Below are the code and all the weights of a small trained network. Each question names an input and a target symbol and asks about switching units off, where a switched-off unit gives its printed mean instead of its output.

import numpy as np


def w(rows, s, z=0):
    codes = np.array(rows[::2]) - 128.0
    scale = np.full(codes.shape[1], s)
    scale[-1] = z or s
    return codes * scale


def f(y):
    return np.maximum(y, 0)


def softmax(a):
    e = np.exp(a - a.max(-1, keepdims=True))
    return e / e.sum(-1, keepdims=True)


def log_softmax(a):
    a = a - a.max(-1, keepdims=True)
    return a - np.log(np.exp(a).sum(-1, keepdims=True))


def net(x, mask):
    ids = ['αεζθλμστ'.index(c) for c in x.split()]
    T = len(ids)
    res = E[ids] + P[:T]
    q, k, v = (res @ M[0].T for M in (Q, K, V))
    z = softmax(np.where(np.tri(T) > 0, q @ k.T / 3**0.5, -1e9)) @ v
    res = res + np.where(mask[0], z, O[0][:, -1]) @ O[0][:, :-1]
    y = f(res @ A[0][:, :-1].T + A[0][:, -1])
    res = res + np.where(mask[1:9], y, B[0][:, -1]) @ B[0][:, :-1]
    return log_softmax(res[-1] @ U[:, :-1].T + U[:, -1])


Q, K, V, O, A, B = {}, {}, {}, {}, {}, {}
E = w([
[80,190,109,254,143],'α',
[98,218,188,118,153],'ε',
[128,124,126,152,99],'ζ',
[73,124,194,38,62],'θ',
[215,69,162,82,62],'λ',
[176,86,238,35,223],'μ',
[162,80,170,172,138],'σ',
[51,59,169,146,165],'τ',
],0.015)
P = w([
[35,247,24,126,255],'0',
[139,196,126,174,117],'1',
[125,189,135,170,102],'2',
[130,187,144,165,97],'3',
[127,170,145,166,92],'4',
[140,149,144,160,78],'5',
[137,143,153,164,70],'6',
[138,131,159,157,66],'7',
[135,139,165,148,64],'8',
[129,147,160,144,48],'9',
[132,116,162,155,46],'10',
[151,93,163,157,46],'11',
],0.0069)
Q[0] = w([
[189,158,115,118,154],'head 1',
[125,125,252,167,84],'head 1',
[119,144,139,138,121],'head 1',
],0.016)
K[0] = w([
[103,117,190,139,50],'head 1',
[9,118,11,33,189],'head 1',
[143,128,78,94,152],'head 1',
],0.011)
V[0] = w([
[78,97,210,135,3],'head 1',
[96,184,106,57,95],'head 1',
[250,201,166,167,104],'head 1',
],0.013)
O[0] = w([
[9,228,133,105,136,3],'head 1',
[112,91,85,80,149,239],'head 1',
[209,211,117,143,109,28],'head 1',
],0.011,0.0056)
A[0] = w([
[137,129,177,80,172,237],'neuron 1',
[120,144,7,173,136,211],'neuron 2',
[120,108,194,132,47,54],'neuron 3',
[140,129,163,208,198,49],'neuron 4',
[81,100,111,62,154,95],'neuron 5',
[142,140,198,90,174,1],'neuron 6',
[220,184,88,117,155,105],'neuron 7',
[76,93,185,154,153,201],'neuron 8',
],0.013,0.0047)
B[0] = w([
[54,143,7,183,95,243],'neuron 1',
[155,181,152,133,63,156],'neuron 2',
[91,145,136,134,178,220],'neuron 3',
[33,103,126,132,172,170],'neuron 4',
[189,108,191,124,142,227],'neuron 5',
[160,51,168,80,199,161],'neuron 6',
[165,195,134,82,201,188],'neuron 7',
[142,186,140,120,74,255],'neuron 8',
],0.016,0.0088)
U = w([
[90,226,147,118,158,168],'α',
[109,205,166,207,184,38],'ε',
[218,126,76,96,29,218],'ζ',
[68,91,146,94,27,166],'θ',
[233,162,190,40,55,89],'λ',
[104,108,190,202,226,4],'μ',
[112,85,184,169,202,66],'σ',
[80,88,99,139,2,210],'τ',
],0.0054,0.0039)

Each question gives the input, a string of symbols that net reads in full, and the target symbol t.
The units are the heads (3 rows each of Q, K, V and O) and the neurons (one row each of A and B). Each row of codes is followed by its name. A weight is (code - 128) times the scale printed after its matrix; where a second scale follows, it is the last column's (O, A, B and U).
mask holds one flag per unit, heads first, then neurons. A switched-off unit (its flag False) gives its mean, the last column of its rows in O or B, instead of its output. The means were averaged over made-up inputs and are rounded, as every weight is.
A unit's drop is (log p(t) with every unit on - log p(t) with that unit switched off) / (log p(t) with every unit on - log p(t) with every unit switched off).
The circuit of an input: a set's keep is (log p(t) with only the set's units on - log p(t) with every unit switched off) / (log p(t) with every unit on - log p(t) with every unit switched off). Starting from all 9 units, units are removed one at a time, each time the one whose removal leaves the highest keep (on an exact tie, the one counted first), for as long as the keep stays at least 0.8.
circuit, biggest first: the units of the circuit, biggest drop first
unit that matters most: the unit with the biggest drop
top k neurons: the k neurons with the biggest drops, biggest first
drop when u is switched off: that unit's drop, to one decimal
input ζ λ λ α θ ε λ λ ζ θ μ ε, target τ: top 2 neurons : [neuron 7; neuron 5]
input τ σ λ μ ε ε, target θ: circuit, biggest first : [head 1; neuron 8]
input τ μ λ λ μ μ θ λ θ μ τ ε, target τ: unit that matters most : neuron 8
input θ ζ σ σ τ λ λ τ ε α, target λ: top 3 neurons : [neuron 1; neuron 5; neuron 2]
input α λ λ σ λ ε λ σ, target μ: circuit, biggest first : [head 1; neuron 4; neuron 3]
input ε λ λ λ α μ θ ε, target ζ: circuit, biggest first : [head 1; neuron 3]
input τ ε λ λ μ, target θ: top 2 neurons : [neuron 8; neuron 1]
input τ λ θ σ μ λ ζ μ ζ λ λ μ, target θ: top 2 neurons : [neuron 1; neuron 8]
input ε ζ λ ζ τ σ λ ε μ τ, target ζ: circuit, biggest first : [head 1; neuron 4]
input θ λ σ μ α μ τ ε λ σ ζ, target λ: top 3 neurons : [neuron 5; neuron 1; neuron 8]
input θ θ θ, target λ: top 3 neurons : [neuron 5; neuron 8; neuron 4]
input λ ζ ζ μ λ λ, target α: top 3 neurons : [neuron 7; neuron 5; neuron 3]
input τ λ ε λ θ τ α θ α, target θ: top 4 neurons : [neuron 8; neuron 7; neuron 1; neuron 4]
input λ μ λ ζ, target λ: unit that matters most : neuron 1
input ε λ λ ε μ λ μ, target ζ: drop when neuron 6 is switched off : -0.3
input τ θ θ ε, target θ: drop when head 1 is switched off : 0.4
input λ ζ α ε ε λ, target α: drop when neuron 4 is switched off : -0.1
